Below are the code and all the weights of a small trained network. Each question names an input and a target symbol and asks about switching units off, where a switched-off unit gives its printed mean instead of its output.

import numpy as np


def w(rows, s, z=0):
    codes = np.array(rows[::2]) - 128.0
    scale = np.full(codes.shape[1], s)
    scale[-1] = z or s
    return codes * scale


def f(y):
    return np.maximum(y, 0)


def softmax(a):
    e = np.exp(a - a.max(-1, keepdims=True))
    return e / e.sum(-1, keepdims=True)


def log_softmax(a):
    a = a - a.max(-1, keepdims=True)
    return a - np.log(np.exp(a).sum(-1, keepdims=True))


def net(x, mask):
    ids = ['βγεζηθλπσω'.index(c) for c in x.split()]
    T = len(ids)
    res = E[ids] + P[:T]
    u = 0
    for l in range(2):
        q, k, v = (res @ M[l].T for M in (Q, K, V))
        z = softmax(np.where(np.tri(T) > 0, q @ k.T / 4**0.5, -1e9)) @ v
        res = res + np.where(mask[u], z, O[l][:, -1]) @ O[l][:, :-1]
        u += 1
        y = f(res @ A[l][:, :-1].T + A[l][:, -1])
        res = res + np.where(mask[u : u + 4], y, B[l][:, -1]) @ B[l][:, :-1]
        u += 4
    return log_softmax(res[-1] @ U[:, :-1].T + U[:, -1])


Q, K, V, O, A, B = {}, {}, {}, {}, {}, {}
E = w([
[113,113,40,225,177,122,155,134,142,178],'β',
[141,132,68,143,107,111,136,5,114,103],'γ',
[129,141,124,152,143,157,116,120,132,133],'ε',
[108,123,105,145,181,175,125,194,214,143],'ζ',
[102,69,185,135,113,141,112,128,128,90],'η',
[112,145,49,134,144,146,150,94,188,152],'θ',
[186,160,129,159,124,147,143,125,131,132],'λ',
[159,64,110,215,103,109,152,131,100,106],'π',
[74,145,130,201,103,173,177,163,91,201],'σ',
[162,154,129,146,139,135,135,109,71,58],'ω',
],0.028)
P = w([
[87,147,238,178,185,2,200,105,138,49],'0',
[119,97,148,99,226,213,208,39,159,165],'1',
[102,121,231,145,146,27,110,184,168,146],'2',
[105,74,150,114,195,231,207,48,129,165],'3',
[128,164,206,161,59,65,107,146,117,97],'4',
[145,99,130,145,166,217,212,54,76,122],'5',
[132,148,175,125,56,100,107,201,113,111],'6',
[134,69,75,125,198,232,221,136,111,120],'7',
[147,149,129,107,38,114,103,199,85,98],'8',
[132,23,82,123,184,224,237,127,62,123],'9',
[135,162,118,87,102,122,99,242,177,93],'10',
],0.0098)
Q[0] = w([
[153,90,143,128,176,174,164,74,139,148],'L0H1',
[57,154,108,104,68,70,93,139,130,136],'L0H1',
[138,110,120,199,133,139,152,120,113,96],'L0H1',
[124,61,129,147,167,253,230,94,120,83],'L0H1',
],0.011)
K[0] = w([
[83,107,2,154,49,97,210,126,70,215],'L0H1',
[57,116,183,34,176,84,158,12,169,123],'L0H1',
[133,85,113,167,187,144,113,117,53,121],'L0H1',
[102,41,35,191,72,162,88,212,37,142],'L0H1',
],0.0073)
V[0] = w([
[1,189,106,116,150,117,80,122,112,171],'L0H1',
[82,138,124,228,186,95,166,126,91,166],'L0H1',
[128,154,220,162,127,219,167,149,121,73],'L0H1',
[112,38,172,180,168,110,28,108,131,69],'L0H1',
],0.0083)
O[0] = w([
[111,183,118,91,106,143,147,254,98,125,89],'L0H1',
[108,92,24,149,173,117,135,122,113,121,249],'L0H1',
[153,91,119,103,171,79,129,163,95,195,184],'L0H1',
[157,90,158,118,170,113,108,176,227,58,192],'L0H1',
],0.012,0.013)
A[0] = w([
[86,135,155,124,78,187,110,73,132,137,96],'L0N1',
[2,105,187,152,116,174,156,94,121,118,253],'L0N2',
[161,99,110,102,101,209,150,65,142,168,125],'L0N3',
[99,139,69,74,49,95,91,57,169,168,122],'L0N4',
],0.0083,0.0031)
B[0] = w([
[169,140,162,195,35,87,167,152,143,147,134],'L0N1',
[140,102,58,138,144,58,114,126,115,136,231],'L0N2',
[187,156,132,124,159,192,132,65,182,121,253],'L0N3',
[223,147,132,142,149,113,164,250,120,155,171],'L0N4',
],0.011,0.0049)
Q[1] = w([
[83,115,2,117,180,183,146,97,142,136],'L1H1',
[102,92,166,105,86,169,133,81,181,246],'L1H1',
[126,190,116,208,105,109,214,125,127,121],'L1H1',
[142,180,73,138,106,221,130,68,145,178],'L1H1',
],0.0078)
K[1] = w([
[90,118,82,127,118,160,132,159,115,98],'L1H1',
[2,157,128,202,232,145,202,95,162,230],'L1H1',
[188,91,59,206,151,141,190,183,92,73],'L1H1',
[171,73,116,165,180,220,130,73,170,154],'L1H1',
],0.0066)
V[1] = w([
[147,77,49,22,126,247,75,65,140,89],'L1H1',
[111,125,132,202,29,226,206,149,140,180],'L1H1',
[128,117,149,178,65,99,183,161,124,61],'L1H1',
[45,137,184,2,225,245,62,90,105,171],'L1H1',
],0.0054)
O[1] = w([
[141,137,101,118,126,139,93,105,131,144,183],'L1H1',
[133,255,148,186,94,114,158,129,194,138,9],'L1H1',
[106,83,137,168,163,153,104,57,131,123,116],'L1H1',
[73,102,180,171,114,217,101,87,117,160,2],'L1H1',
],0.01)
A[1] = w([
[212,112,137,139,198,137,1,124,117,226,253],'L1N1',
[144,122,2,153,148,115,130,61,71,157,100],'L1N2',
[192,118,189,65,20,136,108,135,189,106,118],'L1N3',
[156,42,141,133,78,82,68,175,136,138,205],'L1N4',
],0.0075,0.0046)
B[1] = w([
[94,213,157,169,91,57,200,98,134,76,210],'L1N1',
[139,152,217,99,141,159,97,134,116,85,252],'L1N2',
[39,140,217,128,17,253,174,101,219,48,137],'L1N3',
[132,156,114,194,161,146,57,160,49,163,220],'L1N4',
],0.011,0.029)
U = w([
[51,197,216,130,19,132,76,206,198,44,158],'β',
[147,70,111,148,153,145,145,46,233,90,21],'γ',
[92,105,132,150,139,185,237,146,175,112,158],'ε',
[153,237,130,159,71,81,9,187,170,148,112],'ζ',
[224,81,199,110,106,174,155,184,202,127,60],'η',
[138,108,1,128,147,17,248,148,83,124,245],'θ',
[142,136,191,58,124,186,215,202,74,150,72],'λ',
[149,170,99,90,143,228,33,108,170,111,163],'π',
[134,99,186,84,115,146,203,147,136,101,4],'σ',
[164,169,174,142,119,174,98,77,147,189,91],'ω',
],0.0054,0.0031)

Each question gives the input, a string of symbols that net reads in full, and the target symbol t.
The units are the heads (4 rows each of Q, K, V and O) and the neurons (one row each of A and B). Each row of codes is followed by its name. A weight is (code - 128) times the scale printed after its matrix; where a second scale follows, it is the last column's (O, A, B and U).
mask holds one flag per unit, layer by layer, with each layer's heads first. A switched-off unit (its flag False) gives its mean, the last column of its rows in O or B, instead of its output. The means were averaged over made-up inputs and are rounded, as every weight is.
A unit's drop is (log p(t) with every unit on - log p(t) with that unit switched off) / (log p(t) with every unit on - log p(t) with every unit switched off).
The circuit of an input: a set's keep is (log p(t) with only the set's units on - log p(t) with every unit switched off) / (log p(t) with every unit on - log p(t) with every unit switched off). Starting from all 10 units, units are removed one at a time, each time the one whose removal leaves the highest keep (on an exact tie, the one counted first), for as long as the keep stays at least 0.8.
circuit, biggest first: the units of the circuit, biggest drop first
unit that matters most: the unit with the biggest drop
top k neurons: the k neurons with the biggest drops, biggest first
k most important neurons of layer l: the k neurons of layer l with the biggest drops, biggest first
input η λ λ π ζ γ θ θ, target γ: top 2 neurons : (L1N4, L0N3)
input η ζ σ ω, target λ: unit that matters most : L0H1
input ε π η γ λ β η λ, target π: circuit, biggest first : (L0H1, L1N1, L1N2)
input λ λ η λ β η, target π: circuit, biggest first : (L0H1, L1N1)
input π β η λ γ η η ε β, target ζ: circuit, biggest first : (L0H1, L1H1)
input σ η η η γ λ, target λ: circuit, biggest first : (L1N2, L0H1)
input σ η η λ, target λ: circuit, biggest first : (L0H1, L1N2)
input σ σ η ω β η ζ γ β, target ζ: circuit, biggest first : (L1H1, L0H1)
input π λ η λ η, target ζ: circuit, biggest first : (L1N4, L0H1)
input λ η β λ β η β ζ γ η ε, target θ: circuit, biggest first : (L1N2, L1N3, L1N4)
input π ζ η η π σ η β η σ, target λ: 3 most important neurons of layer 1 : (L1N2, L1N4, L1N1)
input β θ θ λ η θ, target π: top 2 neurons : (L1N2, L1N1)
input π γ η η η γ γ, target β: top 3 neurons : (L1N3, L0N3, L0N2)
input ω η ω ε ω η ζ γ, target η: unit that matters most : L0N4
input γ γ η η ω η, target θ: circuit, biggest first : (L1N2, L0H1, L1N1)
input β ε ε η, target π: 2 most important neurons of layer 1 : (L1N2, L1N1)
input ζ θ λ, target θ: 3 most important neurons of layer 1 : (L1N2, L1N4, L1N3)
input η θ η ζ, target ε: top 3 neurons : (L1N2, L1N4, L0N4)
input η γ λ η θ, target θ: top 4 neurons : (L1N2, L0N4, L1N4, L0N1)
input ζ ε η ζ η λ π ω η γ, target γ: unit that matters most : L0H1
input λ η β η ζ η β η λ λ, target π: circuit, biggest first : (L0H1, L1N1)
input η η ε η θ, target θ: 2 most important neurons of layer 1 : (L1N2, L1N3)
input ε η γ λ θ η η π σ, target θ: circuit, biggest first : (L1N2, L0H1)
input π λ η η λ λ λ, target β: 2 most important neurons of layer 1 : (L1N1, L1N4)
input η ζ γ η β γ, target π: top 3 neurons : (L1N2, L1N1, L0N3)
